Below are the code and all the weights of a small trained network. Each question names an input and a class and asks about switching units off, where a switched-off unit gives its printed mean instead of its output.

import numpy as np


def w(rows, s, z=0):
    codes = np.array(rows[::2]) - 128.0
    scale = np.full(codes.shape[1], s)
    scale[-1] = z or s
    return codes * scale


def norm(h):
    return h / np.sqrt((h * h).mean(-1, keepdims=True) + 1e-5)


def f(y):
    return np.maximum(y, 0)


def log_softmax(a):
    a = a - a.max(-1, keepdims=True)
    return a - np.log(np.exp(a).sum(-1, keepdims=True))


def net(x, mask):
    res = np.array(x, float).reshape(1, 3) / 4 @ E
    u = 0
    for l in range(2):
        y = f(norm(res) @ A[l][:, :-1].T + A[l][:, -1])
        res = res + np.where(mask[u : u + 4], y, B[l][:, -1]) @ B[l][:, :-1]
        u += 4
    return log_softmax(norm(res)[-1] @ U[:, :-1].T + U[:, -1])


A, B = {}, {}
E = w([
[241,70,222,41,46],'x0',
[154,248,210,178,131],'x1',
[4,40,147,143,12],'x2',
],0.0019)
A[0] = w([
[68,135,86,157,170,162],'L0N0',
[119,208,193,168,104,4],'L0N1',
[105,44,76,166,62,49],'L0N2',
[148,2,148,73,75,21],'L0N3',
],0.0052,0.0022)
B[0] = w([
[101,114,139,79,86,254],'L0N0',
[224,212,213,207,111,194],'L0N1',
[139,191,140,167,147,213],'L0N2',
[178,123,211,127,3,245],'L0N3',
],0.0055,0.0027)
A[1] = w([
[142,190,164,177,146,5],'L1N0',
[239,181,126,34,148,176],'L1N1',
[166,117,35,12,255,155],'L1N2',
[7,126,206,126,87,184],'L1N3',
],0.0047,0.0024)
B[1] = w([
[193,216,183,245,174,172],'L1N0',
[14,112,57,153,164,254],'L1N1',
[3,9,17,71,184,196],'L1N2',
[153,88,49,73,230,251],'L1N3',
],0.0053,0.0036)
U = w([
[207,233,196,198,192,7],'0',
[29,49,25,39,194,254],'1',
[207,41,196,41,2,86],'2',
],0.0069,0.00092)

Each question gives the input, the list of numbers given to net, and the class t.
The units are the neurons (one row each of A and B). Each row of codes is followed by its name. A weight is (code - 128) times the scale printed after its matrix; where a second scale follows, it is the last column's (A, B and U).
mask holds one flag per neuron, layer by layer. A switched-off neuron (its flag False) gives its mean, the last column of its row in B, instead of its output. The means were averaged over made-up inputs and are rounded, as every weight is.
A unit's drop is (log p(t) with every unit on - log p(t) with that unit switched off) / (log p(t) with every unit on - log p(t) with every unit switched off).
The circuit of an input: a set's keep is (log p(t) with only the set's units on - log p(t) with every unit switched off) / (log p(t) with every unit on - log p(t) with every unit switched off). Starting from all 8 units, units are removed one at a time, each time the one whose removal leaves the highest keep (on an exact tie, the one counted first), for as long as the keep stays at least 0.8.
circuit, biggest first: the units of the circuit, biggest drop first
top k neurons: the k neurons with the biggest drops, biggest first
k most important neurons of layer l: the k neurons of layer l with the biggest drops, biggest first
drop of u: that unit's drop, to one decimal
input [3,7,8], class 0: circuit, biggest first	(L0N1 L0N0)
input [5,4,0], class 0: top 4 neurons	(L0N0 L0N3 L1N1 L0N1)
input [3,-7,1], class 2: circuit, biggest first	(L0N3)
input [5,5,2], class 0: circuit, biggest first	(L0N1 L0N0)
input [7,-3,-6], class 1: top 3 neurons	(L1N1 L0N1 L0N0)
input [-2,2,-8], class 1: circuit, biggest first	(L1N2 L0N3)
input [-5,7,7], class 0: circuit, biggest first	(L0N1 L1N2)
input [3,0,-1], class 2: top 2 neurons	(L0N3 L1N2)
input [0,-3,5], class 2: top 2 neurons	(L0N3 L1N1)
input [-3,3,-8], class 1: 2 most important neurons of layer 0	(L0N3 L0N2)
input [4,-8,-3], class 2: drop of L0N3	1.9
input [1,5,5], class 0: drop of L0N1	0.2
input [-6,4,0], class 0: drop of L1N1	0.2
input [4,-6,3], class 2: drop of L0N0	0.0
input [-4,5,4], class 0: circuit, biggest first	(L0N1)
